[ 19  -9   0  -4  -1 -33  20 -14   0  -8  15  -6] -> Koso
[ 32 -11 -11  10  -8 -25  16  -5  16  16  16 -14] -> fut
[ 56  -5  21  16   9 -31  23 -22  47   3  24 -10] -> pefe
[ 21  -4  -6  -6 -10 -43  20 -18  18 -43  14  -9] -> basun
[ 13  16   6   2   3   2   8   3  16  10  16 -10] -> nav
[ 13  -6   6   2   3 -15   8  -7 -10  -6   9  -2] -> nodaf
[ 23 -22 -13  -2 -12 -19  26   2 -12   8  23  -9] -> nisu
all basun: [-18]
7
has: [-13 -22]
no
all fut: [-11]
1 2
all nav: [16]
1 8 10

[-3 -4 -7 -4  8 -4 -2 10]  kises
[-12 -16 -19 -22  24 -13  -8  30]  sumas
[ -3  -4  -6 -20   8  -4  -3  10]  Gisu
[-19 -29 -34 -25  42 -22 -15  52]  nila
has: [-7 -4  8 -4]
yes
all kises: [-2]
6

[ -4  19 -14   0  22  -9   5   0  -1   0   0   0   0  19  13   0  -5  -2
  -7   3   3   4   9  -3   1 -32   0   0   0  19   5  21  15   0   2  20
  17 -17   4   0  -2  -2  12   9 -10 -37  14   2 -17  -2   0   0   0   2
   0   7   0 -18  -4] = bunik
[ -2 -29   2 -14 -34   3 -14   0   0 -14  -2  -1   0 -17  17   7   1 -29
 -21  -4   8  -9  -3   0   0  22 -15 -29   0  14  23   0  16   3 -10   9
  -2   0 -17  13  -2   8   5   1   0 -16   0   5 -16  10   8  11  18  26
   0  -2  12  17   6] = fimam
[  0   0  28   0 -13   7 -11 -16   0  11 -14   5   0 -11 -22   0  11  -3
  22   4  -8   9  -8   9  14  26  -6  -1   2  -3 -19  -8 -20  -6   2  -3
 -18   9   0 -10   0  -3   0 -10   0  55  -7  -2  26   0  29  16   0  -8
   0  -8 -14  -2  -6] = gem
all gem: [-3]
17 29 35 41
all fimam: [-2]
0 10 36 40 55

[  9  -1 -22 -17  -5   1   0]  Vef
[ -5 -22 -22   0  -5   0   3]  Refi
[  9  -1  -1 -17  -6   8   0]  vibed
has: [-22 -17  -5]
yes
all vibed: [9]
0
has: [-22  -1   9]
no
has: [8 1]
no
all vibed: [-1]
1 2
all Refi: [-5]
0 4
all Refi: [0]
3 5

[  5  21  28  -3  -8  53 -11  42 -10  29]  fekev
[  5  21  28  -3  -8  53 -11  42  -6  29]  ronif
[  5  23  28  -3  -8  53  -4  56 -15  36]  seni
[ 12 -33  12  -6  44 -19  23  -9   6  13]  totu
[ 30  17  24 -12 -31   7  13  43   7  32]  pevul
[ 25  22   8 -15 -32   7   7   8   8  21]  Ner
has: [ 44 -19]
yes
has: [ 17  24 -12 -31]
yes
has: [-15  36]
yes
all Ner: [8]
2 7 8
has: [-3 28 23  5]
no
all pevul: [24]
2

[  8 -10  -2   2  26   3 -27  -5   1  -1   2 -24   8  -3   2  17  -1   6
  -1   1   0   0   6   0  -1] = led
[ -6 -31   2  -4 -14   4  -3   4  -2   5   0  15 -12  10  -6   1   4   0
   0  17   0  -1   3   0  38] = vib
[ -7 -31   1  -3  -1  11  -2 -20  -9  13  -7 -19 -15  16  -7   6  -1   0
   1  26   0   1   0   0   0] = Pobo
[  4 -11  -4   6  -7   7   8   6  -4  13  -1   6  10  -2   9   8   3  13
   1   0  20   0   3   0  -1] = kepif
[  4 -15  -5  11 -23   3   4   3 -14  -2   6  47   1  -6   6  10   8   0
   0   3  27   0  -1   0   0] = Zet
[-14 -18   3 -17   6   3  -2   2   0  10  11  -3  -9   4   7   5   0   0
   1  35   0   0   0   0  -1] = bik
[-12 -18   4 -13   0  10  10 -18   0  21  30  18  13 -14 -11   1   0  19
   5  19   0   9   4   7  15] = kivi
[ 20   2  -5  12  -8   1   5  27 -10  10   2 -18 -13  -8   2   3  34   0
   0  40  36   9   1   1   9] = zif
[ -7 -31   1  -3  -1  11  -2 -20  -9  13  -7 -19   0  -6  -3   0   1  50
   0  -1   0   0   9   0   4] = Moli
[  6  -9  -9  14  13   8  -3  -6   4  33  26   5   5  17 -18  20   9   0
   0  -1  39   0   1   1   0] = Ronis
[ -4 -26   0  -1   9  -3  10   4  -6  -9   0 -15  14 -11   7   9   0  22
   0  -1   0  -1   0   1   0] = buva
[ -4 -26   0  -1   9  -3  10   4  -6  -9   0 -15  14 -11   7   9   0   0
   0  20   0   1   6  17   0] = Sagik
has: [1 0]
yes
has: [1 0]
yes
all vib: [0]
10 17 18 20 23
has: [-1 39  0  1  1]
yes
has: [-3  1]
no

